Below is a small trained network, with its code and all its weights. Each question gives an input and a target symbol and asks what happens when units are switched off, that is, made to give their printed mean instead of their output.

import numpy as np


def w(rows, s, z=0):
    codes = np.array(rows[::2]) - 128.0
    scale = np.full(codes.shape[1], s)
    scale[-1] = z or s
    return codes * scale


def norm(h):
    return h / np.sqrt((h * h).mean(-1, keepdims=True) + 1e-5)


def f(y):
    return y / 2 * (1 + np.tanh(0.7978845608 * (y + 0.044715 * y**3)))


def softmax(a):
    e = np.exp(a - a.max(-1, keepdims=True))
    return e / e.sum(-1, keepdims=True)


def log_softmax(a):
    a = a - a.max(-1, keepdims=True)
    return a - np.log(np.exp(a).sum(-1, keepdims=True))


def net(x, mask):
    ids = ['αεηλξπστφω'.index(c) for c in x.split()]
    T = len(ids)
    res = E[ids] + P[:T]
    r = norm(res)
    for j in range(2):
        rows = slice(3 * j, 3 * j + 3)
        q, k, v = (r @ M[0][rows].T for M in (Q, K, V))
        z = softmax(np.where(np.tri(T) > 0, q @ k.T / 3**0.5, -1e9)) @ v
        o = O[0][rows]
        res = res + np.where(mask[j], z, o[:, -1]) @ o[:, :-1]
    y = f(norm(res) @ A[0][:, :-1].T + A[0][:, -1])
    res = res + np.where(mask[2:6], y, B[0][:, -1]) @ B[0][:, :-1]
    return log_softmax(norm(res)[-1] @ U[:, :-1].T + U[:, -1])


Q, K, V, O, A, B = {}, {}, {}, {}, {}, {}
E = w([
[109,204,192,150],'α',
[184,88,132,144],'ε',
[110,105,252,86],'η',
[7,170,169,221],'λ',
[128,191,179,120],'ξ',
[75,71,115,99],'π',
[96,77,119,66],'σ',
[143,153,185,66],'τ',
[158,146,168,64],'φ',
[111,142,74,172],'ω',
],0.023)
P = w([
[150,104,107,143],'0',
[168,162,12,159],'1',
[180,167,117,153],'2',
[164,134,168,176],'3',
[133,168,154,189],'4',
[124,143,147,179],'5',
[96,116,205,197],'6',
[83,94,254,177],'7',
[149,65,221,57],'8',
[96,168,170,160],'9',
],0.0063)
Q[0] = w([
[181,148,199,41],'h1',
[148,95,113,246],'h1',
[97,213,148,140],'h1',
[140,131,160,178],'h2',
[139,174,119,220],'h2',
[111,184,124,73],'h2',
],0.011)
K[0] = w([
[17,145,192,244],'h1',
[72,240,178,110],'h1',
[139,41,122,53],'h1',
[172,129,134,97],'h2',
[110,152,102,90],'h2',
[86,50,254,140],'h2',
],0.0083)
V[0] = w([
[92,155,110,123],'h1',
[251,133,152,153],'h1',
[172,145,126,194],'h1',
[152,160,160,84],'h2',
[184,117,100,128],'h2',
[91,208,92,121],'h2',
],0.015)
O[0] = w([
[133,191,78,129,118],'h1',
[50,115,114,165,149],'h1',
[92,241,146,228,114],'h1',
[91,76,167,60,254],'h2',
[140,102,254,126,125],'h2',
[73,159,90,60,104],'h2',
],0.0099,0.0067)
A[0] = w([
[195,2,167,160,146],'n1',
[35,45,70,147,252],'n2',
[193,176,191,119,192],'n3',
[100,178,79,127,70],'n4',
],0.008,0.0033)
B[0] = w([
[93,174,74,249,230],'n1',
[186,126,247,96,218],'n2',
[90,112,173,168,253],'n3',
[138,102,42,89,108],'n4',
],0.011,0.0043)
U = w([
[80,140,93,101,57],'α',
[144,135,151,248,207],'ε',
[125,113,133,133,6],'η',
[154,213,108,123,77],'λ',
[63,181,124,47,130],'ξ',
[226,130,131,125,43],'π',
[141,104,117,117,28],'σ',
[102,116,120,104,2],'τ',
[88,82,186,71,175],'φ',
[134,224,113,137,134],'ω',
],0.011,0.003)

Each question gives the input, a string of symbols that net reads in full, and the target symbol t.
The units are the heads (3 rows each of Q, K, V and O) and the neurons (one row each of A and B). Each row of codes is followed by its name. A weight is (code - 128) times the scale printed after its matrix; where a second scale follows, it is the last column's (O, A, B and U).
mask holds one flag per unit, heads first, then neurons. A switched-off unit (its flag False) gives its mean, the last column of its rows in O or B, instead of its output. The means were averaged over made-up inputs and are rounded, as every weight is.
A unit's drop is (log p(t) with every unit on - log p(t) with that unit switched off) / (log p(t) with every unit on - log p(t) with every unit switched off).
The circuit of an input: a set's keep is (log p(t) with only the set's units on - log p(t) with every unit switched off) / (log p(t) with every unit on - log p(t) with every unit switched off). Starting from all 6 units, units are removed one at a time, each time the one whose removal leaves the highest keep (on an exact tie, the one counted first), for as long as the keep stays at least 0.8.
circuit, biggest first: the units of the circuit, biggest drop first
top k neurons: the k neurons with the biggest drops, biggest first
which heads matter: for each layer, one digit per head in row order, 1 if its drop is at least 0.15 and else 0, layers parted by /
drop when u is switched off: that unit's drop, to one decimal
input ξ φ φ φ φ φ ω, target φ: circuit, biggest first : [n2; h2]
input φ ξ φ φ ξ, target φ: circuit, biggest first : [h2; n1]
input φ φ ξ λ ξ, target ξ: circuit, biggest first : [h2; n2]
input ξ ξ φ, target ξ: circuit, biggest first : [h2; h1]
input ε φ φ ε π, target ε: circuit, biggest first : [h2]
input ξ ω π ω, target ω: circuit, biggest first : [h2; n3]
input ξ ξ ω φ, target ξ: circuit, biggest first : [h2; n2]
input ξ ξ α, target ξ: which heads matter : 01
input ε φ φ α φ ω, target φ: which heads matter : 00
input φ φ φ φ π ε ξ φ λ λ, target φ: which heads matter : 10
input ω ξ ε π φ ε η, target ε: top 2 neurons : [n1; n2]
input π φ φ φ φ φ α, target φ: circuit, biggest first : [h1; h2]
input φ φ α, target φ: drop when h1 is switched off : 0.2
input π φ φ, target π: top neuron : [n1]
input ε φ φ, target ε: drop when n4 is switched off : 0.0
input τ ε φ φ λ, target φ: drop when n2 is switched off : 0.2
input ξ ε ε π, target ε: drop when h2 is switched off : 0.7
